Here is a tiny trained network, its code and every weight. The questions are about switching its units off for an input and a target symbol, where a switched-off unit gives its printed mean instead of its output.

import numpy as np


def w(rows, s, z=0):
    codes = np.array(rows[::2]) - 128.0
    scale = np.full(codes.shape[1], s)
    scale[-1] = z or s
    return codes * scale


def norm(h):
    return h / np.sqrt((h * h).mean(-1, keepdims=True) + 1e-5)


def f(y):
    return np.maximum(y, 0)


def softmax(a):
    e = np.exp(a - a.max(-1, keepdims=True))
    return e / e.sum(-1, keepdims=True)


def log_softmax(a):
    a = a - a.max(-1, keepdims=True)
    return a - np.log(np.exp(a).sum(-1, keepdims=True))


def net(x, mask):
    ids = ['βδθλξπ'.index(c) for c in x.split()]
    T = len(ids)
    res = E[ids] + P[:T]
    u = 0
    for l in range(2):
        r = norm(res)
        for j in range(3):
            rows = slice(2 * j, 2 * j + 2)
            q, k, v = (r @ M[l][rows].T for M in (Q, K, V))
            z = softmax(np.where(np.tri(T) > 0, q @ k.T / 2**0.5, -1e9)) @ v
            o = O[l][rows]
            res = res + np.where(mask[u + j], z, o[:, -1]) @ o[:, :-1]
        u += 3
        y = f(norm(res) @ A[l][:, :-1].T + A[l][:, -1])
        res = res + np.where(mask[u : u + 8], y, B[l][:, -1]) @ B[l][:, :-1]
        u += 8
    return log_softmax(norm(res)[-1] @ U[:, :-1].T + U[:, -1])


Q, K, V, O, A, B = {}, {}, {}, {}, {}, {}
E = w([
[149,80,103,106,160,146,152,169],'β',
[147,192,123,67,95,145,135,189],'δ',
[145,201,173,2,110,62,153,111],'θ',
[173,126,139,47,150,112,164,80],'λ',
[94,119,148,111,128,89,170,185],'ξ',
[84,199,161,35,152,150,120,106],'π',
],0.014)
P = w([
[155,184,99,129,140,233,140,131],'0',
[142,83,217,60,182,138,178,222],'1',
[135,115,173,149,113,124,73,155],'2',
[175,130,170,49,205,94,198,182],'3',
[181,143,110,163,151,116,62,121],'4',
[45,9,110,26,29,199,70,142],'5',
[146,185,122,147,176,149,118,183],'6',
[102,104,101,94,60,186,155,169],'7',
[160,216,140,128,139,134,117,184],'8',
],0.016)
Q[0] = w([
[136,193,46,81,81,249,125,193],'L0H1',
[87,72,71,25,100,169,180,94],'L0H1',
[89,19,102,137,85,93,74,22],'L0H2',
[73,132,146,71,1,226,149,173],'L0H2',
[140,109,36,143,87,246,169,50],'L0H3',
[155,167,197,202,233,60,127,93],'L0H3',
],0.0071)
K[0] = w([
[122,144,189,100,127,142,142,177],'L0H1',
[90,67,150,112,209,1,219,181],'L0H1',
[41,40,158,137,89,51,165,159],'L0H2',
[189,82,155,167,103,62,127,94],'L0H2',
[67,61,81,98,117,54,58,137],'L0H3',
[121,136,129,132,156,198,245,134],'L0H3',
],0.0079)
V[0] = w([
[121,160,25,182,72,165,38,94],'L0H1',
[161,53,120,118,115,59,66,64],'L0H1',
[246,154,177,150,206,171,69,55],'L0H2',
[209,22,119,162,150,122,32,43],'L0H2',
[156,77,82,2,78,134,74,157],'L0H3',
[176,195,123,183,92,68,166,61],'L0H3',
],0.0063)
O[0] = w([
[131,121,89,151,160,206,52,145,1],'L0H1',
[95,163,118,74,55,222,191,160,14],'L0H1',
[136,95,79,137,186,35,84,134,174],'L0H2',
[117,74,56,3,123,149,91,128,9],'L0H2',
[83,128,19,163,13,28,249,79,179],'L0H3',
[197,50,184,172,174,241,39,99,76],'L0H3',
],0.0058,0.0083)
A[0] = w([
[94,147,200,95,58,162,174,143,77],'L0N1',
[96,57,86,115,79,223,76,94,101],'L0N2',
[130,157,213,61,151,122,110,91,93],'L0N3',
[221,80,191,126,138,140,164,150,178],'L0N4',
[98,135,136,120,162,190,108,89,37],'L0N5',
[112,87,99,202,192,180,135,128,57],'L0N6',
[107,87,167,120,1,124,89,76,3],'L0N7',
[133,109,92,98,62,172,122,150,17],'L0N8',
],0.0091,0.0049)
B[0] = w([
[131,110,126,131,198,166,112,129,221],'L0N1',
[104,112,120,18,46,121,142,122,148],'L0N2',
[90,76,62,179,144,120,201,157,211],'L0N3',
[128,173,121,51,133,131,104,221,253],'L0N4',
[124,135,158,179,145,180,107,86,129],'L0N5',
[188,104,83,127,78,116,149,213,136],'L0N6',
[147,128,135,124,127,254,209,110,170],'L0N7',
[32,95,129,139,141,69,165,81,148],'L0N8',
],0.0087,0.0046)
Q[1] = w([
[65,55,131,34,60,122,127,146],'L1H1',
[169,180,147,155,159,20,173,174],'L1H1',
[2,36,144,36,22,189,154,169],'L1H2',
[153,169,84,155,182,26,208,212],'L1H2',
[100,26,178,46,124,211,105,125],'L1H3',
[72,74,155,71,106,137,231,157],'L1H3',
],0.0095)
K[1] = w([
[164,132,116,156,99,97,84,188],'L1H1',
[167,166,91,168,209,177,72,82],'L1H1',
[129,107,108,134,95,2,102,143],'L1H2',
[194,195,108,189,183,182,102,47],'L1H2',
[42,102,170,136,90,87,136,147],'L1H3',
[111,173,150,128,86,109,70,74],'L1H3',
],0.012)
V[1] = w([
[204,66,129,96,87,123,107,194],'L1H1',
[104,108,157,129,224,183,91,149],'L1H1',
[137,166,67,155,186,190,59,110],'L1H2',
[130,182,89,50,134,136,219,62],'L1H2',
[110,137,140,148,167,7,134,157],'L1H3',
[24,132,158,138,168,84,187,62],'L1H3',
],0.013)
O[1] = w([
[40,121,46,133,140,62,108,116,94],'L1H1',
[164,209,110,77,94,63,99,121,119],'L1H1',
[59,176,127,101,71,135,43,51,176],'L1H2',
[152,2,158,165,71,108,129,88,138],'L1H2',
[138,154,166,203,117,150,101,182,250],'L1H3',
[167,164,180,114,63,60,50,147,106],'L1H3',
],0.013,0.014)
A[1] = w([
[111,177,159,172,127,184,59,45,116],'L1N1',
[85,53,153,75,122,156,190,89,127],'L1N2',
[129,69,63,160,136,81,96,90,90],'L1N3',
[151,5,85,92,41,92,151,69,11],'L1N4',
[131,138,222,40,63,94,81,138,84],'L1N5',
[109,127,87,139,119,155,90,112,172],'L1N6',
[120,181,121,171,115,148,96,61,4],'L1N7',
[79,201,110,178,112,114,73,73,75],'L1N8',
],0.012,0.0038)
B[1] = w([
[76,105,124,18,49,58,81,205,254],'L1N1',
[97,144,2,134,137,172,214,128,212],'L1N2',
[140,192,30,158,199,215,105,45,172],'L1N3',
[228,116,4,100,215,112,20,237,189],'L1N4',
[174,198,53,199,94,204,165,114,230],'L1N5',
[106,105,163,149,116,166,212,156,177],'L1N6',
[105,95,160,67,91,77,142,209,194],'L1N7',
[79,68,166,86,205,133,247,98,236],'L1N8',
],0.0098,0.0062)
U = w([
[53,101,112,42,92,44,122,158,60],'β',
[91,136,102,154,110,236,206,48,189],'δ',
[170,34,159,158,108,117,188,108,77],'θ',
[190,93,44,46,150,129,96,149,85],'λ',
[146,177,179,58,238,203,85,192,151],'ξ',
[129,154,106,126,2,173,117,78,253],'π',
],0.0072,0.0008)

Each question gives the input, a string of symbols that net reads in full, and the target symbol t.
The units are the heads (2 rows each of Q, K, V and O) and the neurons (one row each of A and B). Each row of codes is followed by its name. A weight is (code - 128) times the scale printed after its matrix; where a second scale follows, it is the last column's (O, A, B and U).
mask holds one flag per unit, layer by layer, with each layer's heads first. A switched-off unit (its flag False) gives its mean, the last column of its rows in O or B, instead of its output. The means were averaged over made-up inputs and are rounded, as every weight is.
A unit's drop is (log p(t) with every unit on - log p(t) with that unit switched off) / (log p(t) with every unit on - log p(t) with every unit switched off).
The circuit of an input: a set's keep is (log p(t) with only the set's units on - log p(t) with every unit switched off) / (log p(t) with every unit on - log p(t) with every unit switched off). Starting from the 12 units with the biggest drops (on a tie, the unit counted first), units are removed one at a time, each time the one whose removal leaves the highest keep (on an exact tie, the one counted first), for as long as the keep stays at least 0.8.
circuit, biggest first: the units of the circuit, biggest drop first
most important unit: the unit with the biggest drop
k most important neurons: the k neurons with the biggest drops, biggest first
k most important neurons of layer l: the k neurons of layer l with the biggest drops, biggest first
heads that matter: for each layer, one digit per head in row order, 1 if its drop is at least 0.15 and else 0, layers parted by /
input λ ξ θ δ, target λ: most important unit : L1N4
input θ θ δ δ ξ δ, target δ: heads that matter : 000 / 100
input δ θ λ ξ ξ ξ β ξ λ, target β: circuit, biggest first : (L1H2, L0H1, L1N1)
input λ ξ ξ β ξ δ ξ θ ξ, target λ: circuit, biggest first : (L1H2, L1N4, L1H3, L0H1)
input θ δ δ δ π β, target δ: 2 most important neurons of layer 0 : (L0N7, L0N3)
input β λ ξ π ξ, target δ: heads that matter : 100 / 001
input δ ξ θ ξ ξ π δ, target β: circuit, biggest first : (L0H1, L1H2, L1N1)
input ξ δ θ ξ π π, target θ: heads that matter : 000 / 011
input ξ ξ θ β β ξ θ δ, target β: circuit, biggest first : (L1H1, L1N5)
input β ξ β ξ ξ β π π, target ξ: 4 most important neurons : (L0N1, L0N7, L1N1, L1N2)
input ξ β β θ π ξ β ξ, target π: circuit, biggest first : (L1H3, L1N5, L0H1, L1H2)
input δ δ ξ π θ β δ δ, target θ: heads that matter : 000 / 010
input ξ ξ δ β β β, target δ: circuit, biggest first : (L0N7, L1N1)
input δ β π θ δ π β, target β: circuit, biggest first : (L1H2, L0H1, L1N1)
input β ξ ξ β δ θ, target ξ: circuit, biggest first : (L1H2)
input π ξ π, target π: circuit, biggest first : (L0H1, L1H2)
input λ θ δ λ ξ π β λ, target ξ: circuit, biggest first : (L1H2, L0H3)
input ξ δ ξ ξ λ ξ β δ, target λ: heads that matter : 011 / 010
input δ ξ π, target β: heads that matter : 110 / 010
input λ π π π, target λ: 2 most important neurons : (L1N4, L0N3)
input δ ξ λ ξ π λ, target λ: circuit, biggest first : (L1N4)
